M =
[[-26.5 -40.9  18.1  47.8 -55.8]
 [ -0.8 -17.6   2.1  -1.0  12.1]]
M[0,0]: -26.5
M[1,4]: 12.1
M[:, 1]: [-40.9, -17.6]
M[1,2]: 2.1
M[:, 0]: [-26.5, -0.8]
M[1]: [-0.8, -17.6, 2.1, -1.0, 12.1]
M[0]: [-26.5, -40.9, 18.1, 47.8, -55.8]
M[1,1]: -17.6

X =
 9  75  12  68   7  15  12  14  16  76  72  68  74  18
76  14  12  68  67  72  12  74  76  76  15  68  74  18
76  75  12  68  67  15  12  74  76  76  72  68  74  18
76  75  12  68  67  72  12  74  76  76  15  15  74  78
76  75  12  68  67  15  12  74  76  76  72  68  74  18
 9  75  12  14   7  15  12  14  16  76  72  68  74  18
76  75  12  14   7  15  12  14  16  14  72  68  74  18
76  75  12  68   7  15  12  14  16  76  72  68  74  18
76  75  12  68  67  15  12  14  76  76  72  68  74  78
76  75  12  68   7  15  12  14  16  76  72  68  74  18
76  75  12  14   7  15  12  14  16  14  72  68  74  18
 9  75  12  14   7  15  12  14  16  76  72  68  74  18
 9  75  12  68  67  72  12  74  76  76  15  15  74  18
76  75  12  68  67  72  12  74  76  76  15  15  74  78
76  75  12  68  67  72  12  74  76  76  15  15  74  18
X[0][0]: 9
X[:, 10]: [72, 15, 72, 15, 72, 72, 72, 72, 72, 72, 72, 72, 15, 15, 15]
X[9][5]: 15
X[11][7]: 14
X[8][2]: 12
X[3][3]: 68
X[5][9]: 76
X[13][7]: 74
X[7][5]: 15
X[12][10]: 15
X[7][0]: 76
X[1][9]: 76
X[14][7]: 74
X[14][6]: 12
X[1][10]: 15
X[14][2]: 12
X[5][0]: 9
X[2][3]: 68
X[3][10]: 15
X[0]: [9, 75, 12, 68, 7, 15, 12, 14, 16, 76, 72, 68, 74, 18]
X[9][0]: 76
X[12]: [9, 75, 12, 68, 67, 72, 12, 74, 76, 76, 15, 15, 74, 18]
X[2][6]: 12
X[5][8]: 16
X[9][6]: 12
X[3][12]: 74
X[6][11]: 68
X[3]: [76, 75, 12, 68, 67, 72, 12, 74, 76, 76, 15, 15, 74, 78]
X[4][1]: 75
X[13]: [76, 75, 12, 68, 67, 72, 12, 74, 76, 76, 15, 15, 74, 78]
X[11][0]: 9
X[6][4]: 7
X[2][2]: 12
X[14][4]: 67
X[2][8]: 76
X[5]: [9, 75, 12, 14, 7, 15, 12, 14, 16, 76, 72, 68, 74, 18]
X[6][2]: 12
X[12][11]: 15

x = ((4, 2, 3, 5, 4, 3, 3, 3, 1), (4, 3, 6, 4, 4, 6, 4, 3, 2), (2, 6, 4, 6, 3, 7, 3, 6, 3), (6, 4, 3, 4, 1, 8, 5, 6, 2), (2, 6, 4, 5, 4, 7, 3, 6, 3), (5, 3, 4, 4, 1, 9, 5, 6, 1), (4, 4, 5, 5, 3, 6, 5, 5, 5), (5, 4, 3, 4, 1, 8, 5, 6, 1), (4, 4, 4, 6, 1, 4, 3, 7, 5), (4, 3, 5, 4, 5, 5, 3, 3, 1), (4, 3, 6, 4, 5, 5, 3, 4, 2), (2, 2, 6, 4, 4, 6, 3, 4, 5), (4, 6, 4, 4, 6, 2, 3, 3, 1), (6, 5, 3, 4, 3, 2, 3, 7, 6))
x[-14,0] => 4
x[-13] => [4, 3, 6, 4, 4, 6, 4, 3, 2]
x[11] => [2, 2, 6, 4, 4, 6, 3, 4, 5]
x[13,-8] => 5
x[-7,-9] => 5
x[2,6] => 3
x[4] => [2, 6, 4, 5, 4, 7, 3, 6, 3]
x[:, 0] => [4, 4, 2, 6, 2, 5, 4, 5, 4, 4, 4, 2, 4, 6]
x[:, -1] => [1, 2, 3, 2, 3, 1, 5, 1, 5, 1, 2, 5, 1, 6]
x[5,-7] => 4
x[-1,6] => 3
x[-7,7] => 6
x[:, -8] => [2, 3, 6, 4, 6, 3, 4, 4, 4, 3, 3, 2, 6, 5]
x[-4,-7] => 6
x[:, -4] => [3, 6, 7, 8, 7, 9, 6, 8, 4, 5, 5, 6, 2, 2]
x[-2,1] => 6
x[9,-3] => 3
x[-8,-4] => 6
x[-1,2] => 3
x[:, -2] => [3, 3, 6, 6, 6, 6, 5, 6, 7, 3, 4, 4, 3, 7]
x[-5,-8] => 3
x[8,0] => 4
x[5,7] => 6
x[0] => [4, 2, 3, 5, 4, 3, 3, 3, 1]
x[5,-1] => 1
x[4,-8] => 6
x[12,-3] => 3
x[-2,4] => 6
x[-11,-2] => 6
x[:, -3] => [3, 4, 3, 5, 3, 5, 5, 5, 3, 3, 3, 3, 3, 3]
x[2] => [2, 6, 4, 6, 3, 7, 3, 6, 3]
x[3,2] => 3
x[8,-1] => 5
x[12] => [4, 6, 4, 4, 6, 2, 3, 3, 1]
x[-9,0] => 5
x[:, -5] => [4, 4, 3, 1, 4, 1, 3, 1, 1, 5, 5, 4, 6, 3]
x[11,-1] => 5
